Below is a small trained network, with its code and all its weights. Each question gives an input and a class and asks what happens when units are switched off, that is, made to give their printed mean instead of their output.

import numpy as np


def w(rows, s, z=0):
    codes = np.array(rows[::2]) - 128.0
    scale = np.full(codes.shape[1], s)
    scale[-1] = z or s
    return codes * scale


def norm(h):
    return h / np.sqrt((h * h).mean(-1, keepdims=True) + 1e-5)


def f(y):
    return np.maximum(y, 0)


def log_softmax(a):
    a = a - a.max(-1, keepdims=True)
    return a - np.log(np.exp(a).sum(-1, keepdims=True))


def net(x, mask):
    res = np.array(x, float).reshape(1, 4) / 4 @ E
    u = 0
    for l in range(3):
        y = f(norm(res) @ A[l][:, :-1].T + A[l][:, -1])
        res = res + np.where(mask[u : u + 9], y, B[l][:, -1]) @ B[l][:, :-1]
        u += 9
    return log_softmax(norm(res)[-1] @ U[:, :-1].T + U[:, -1])


A, B = {}, {}
E = w([
[128,115,139,117,132,150,147,136],'x0',
[150,156,144,196,138,201,53,245],'x1',
[12,63,170,191,103,67,155,159],'x2',
[96,104,181,56,190,81,43,161],'x3',
],0.012)
A[0] = w([
[83,127,158,204,116,121,163,139,51],'L0N0',
[137,154,102,171,77,145,195,116,17],'L0N1',
[85,92,143,105,90,151,150,114,92],'L0N2',
[132,134,150,160,112,159,57,157,36],'L0N3',
[159,167,92,255,67,182,198,140,2],'L0N4',
[80,71,197,161,126,123,87,137,95],'L0N5',
[115,105,83,250,110,210,77,249,31],'L0N6',
[141,175,129,184,149,122,149,118,81],'L0N7',
[103,132,159,206,51,114,142,118,108],'L0N8',
],0.0094,0.0069)
B[0] = w([
[178,93,66,202,163,104,134,188,171],'L0N0',
[43,64,59,92,130,137,59,99,160],'L0N1',
[167,118,105,134,101,86,143,118,154],'L0N2',
[128,127,203,99,126,152,141,68,164],'L0N3',
[91,36,39,136,15,217,44,62,206],'L0N4',
[194,141,57,106,129,66,152,224,198],'L0N5',
[77,223,246,179,159,116,149,2,255],'L0N6',
[122,99,122,97,140,192,157,104,142],'L0N7',
[149,89,105,107,142,117,233,162,190],'L0N8',
],0.0082,0.0083)
A[1] = w([
[172,190,108,72,192,180,90,135,120],'L1N0',
[106,114,218,32,191,79,26,223,41],'L1N1',
[108,142,112,72,120,38,228,26,25],'L1N2',
[102,68,98,100,148,79,114,58,72],'L1N3',
[111,118,148,167,79,94,111,141,81],'L1N4',
[127,238,183,195,149,180,89,206,2],'L1N5',
[47,105,174,222,141,123,164,203,57],'L1N6',
[1,100,115,131,84,123,127,149,143],'L1N7',
[201,211,88,113,126,202,104,130,94],'L1N8',
],0.0096,0.0048)
B[1] = w([
[134,134,103,161,130,79,227,187,210],'L1N0',
[74,53,2,170,12,222,45,91,253],'L1N1',
[106,194,230,201,147,186,73,98,240],'L1N2',
[154,191,144,175,86,188,129,154,197],'L1N3',
[139,150,120,82,177,138,154,147,154],'L1N4',
[90,159,225,144,156,166,160,18,204],'L1N5',
[208,104,127,40,117,19,179,127,210],'L1N6',
[204,161,136,105,146,150,173,180,204],'L1N7',
[255,82,136,48,156,27,187,210,206],'L1N8',
],0.0088,0.008)
A[2] = w([
[113,197,245,153,105,172,152,94,26],'L2N0',
[224,107,112,132,153,11,144,204,164],'L2N1',
[209,162,144,45,138,114,124,139,58],'L2N2',
[130,135,114,167,87,128,147,136,68],'L2N3',
[101,137,164,125,127,167,193,69,81],'L2N4',
[156,160,208,187,134,172,98,173,4],'L2N5',
[166,113,127,112,144,59,169,190,53],'L2N6',
[79,75,24,120,135,186,114,119,147],'L2N7',
[85,134,73,71,109,101,66,145,109],'L2N8',
],0.012,0.0035)
B[2] = w([
[102,115,196,128,234,94,55,112,247],'L2N0',
[67,161,170,152,89,84,203,195,221],'L2N1',
[17,85,100,119,161,76,179,168,171],'L2N2',
[126,124,113,18,142,135,78,154,155],'L2N3',
[145,124,128,68,193,154,9,125,203],'L2N4',
[127,157,170,78,169,94,70,50,173],'L2N5',
[160,130,150,53,127,77,132,201,181],'L2N6',
[179,139,2,148,52,155,93,104,199],'L2N7',
[144,141,96,165,129,209,139,81,160],'L2N8',
],0.0099,0.012)
U = w([
[119,149,219,125,190,139,65,66,135],'0',
[134,99,4,139,14,205,102,103,17],'1',
[130,130,123,101,107,68,242,229,245],'2',
],0.015,0.0011)

Each question gives the input, the list of numbers given to net, and the class t.
The units are the neurons (one row each of A and B). Each row of codes is followed by its name. A weight is (code - 128) times the scale printed after its matrix; where a second scale follows, it is the last column's (A, B and U).
mask holds one flag per neuron, layer by layer. A switched-off neuron (its flag False) gives its mean, the last column of its row in B, instead of its output. The means were averaged over made-up inputs and are rounded, as every weight is.
A unit's drop is (log p(t) with every unit on - log p(t) with that unit switched off) / (log p(t) with every unit on - log p(t) with every unit switched off).
The circuit of an input: a set's keep is (log p(t) with only the set's units on - log p(t) with every unit switched off) / (log p(t) with every unit on - log p(t) with every unit switched off). Starting from the 12 units with the biggest drops (on a tie, the unit counted first), units are removed one at a time, each time the one whose removal leaves the highest keep (on an exact tie, the one counted first), for as long as the keep stays at least 0.8.
circuit, biggest first: the units of the circuit, biggest drop first
most important unit: the unit with the biggest drop
k most important neurons: the k neurons with the biggest drops, biggest first
k most important neurons of layer l: the k neurons of layer l with the biggest drops, biggest first
drop when u is switched off: that unit's drop, to one decimal
input [6,1,3,3], class 1: most important neuron of layer 0 => L0N8
input [6,-6,-7,-1], class 2: 3 most important neurons => L0N6; L1N8; L1N5
input [-3,5,7,7], class 1: 2 most important neurons => L1N1; L1N8
input [1,7,-2,-7], class 0: 2 most important neurons => L0N6; L1N1
input [-8,6,7,-3], class 2: 4 most important neurons of layer 0 => L0N8; L0N5; L0N0; L0N4
input [-3,6,-7,1], class 2: 3 most important neurons => L1N8; L1N0; L1N2
input [5,-4,0,6], class 1: 2 most important neurons => L1N1; L0N6
input [8,-8,-2,-6], class 0: 2 most important neurons => L1N2; L1N1
input [8,1,-4,-3], class 2: 2 most important neurons => L1N8; L1N1
input [5,2,-3,-1], class 2: 2 most important neurons => L1N8; L1N2
input [-7,7,-8,2], class 2: 2 most important neurons of layer 1 => L1N8; L1N0
input [3,-3,-4,2], class 2: 2 most important neurons => L0N6; L1N8
input [3,-6,4,-5], class 0: 2 most important neurons of layer 1 => L1N2; L1N1
input [-4,-8,-7,-5], class 0: circuit, biggest first => L1N2
input [6,7,-6,-4], class 0: 2 most important neurons => L0N6; L1N5
input [4,1,-1,4], class 1: drop when L1N1 is switched off => 0.8
input [1,-1,7,4], class 2: drop when L1N5 is switched off => 0.0
input [6,2,5,8], class 1: drop when L1N1 is switched off => 1.2
input [4,-4,-3,8], class 1: drop when L1N1 is switched off => 0.2
input [-4,-8,6,-5], class 0: most important unit => L1N2
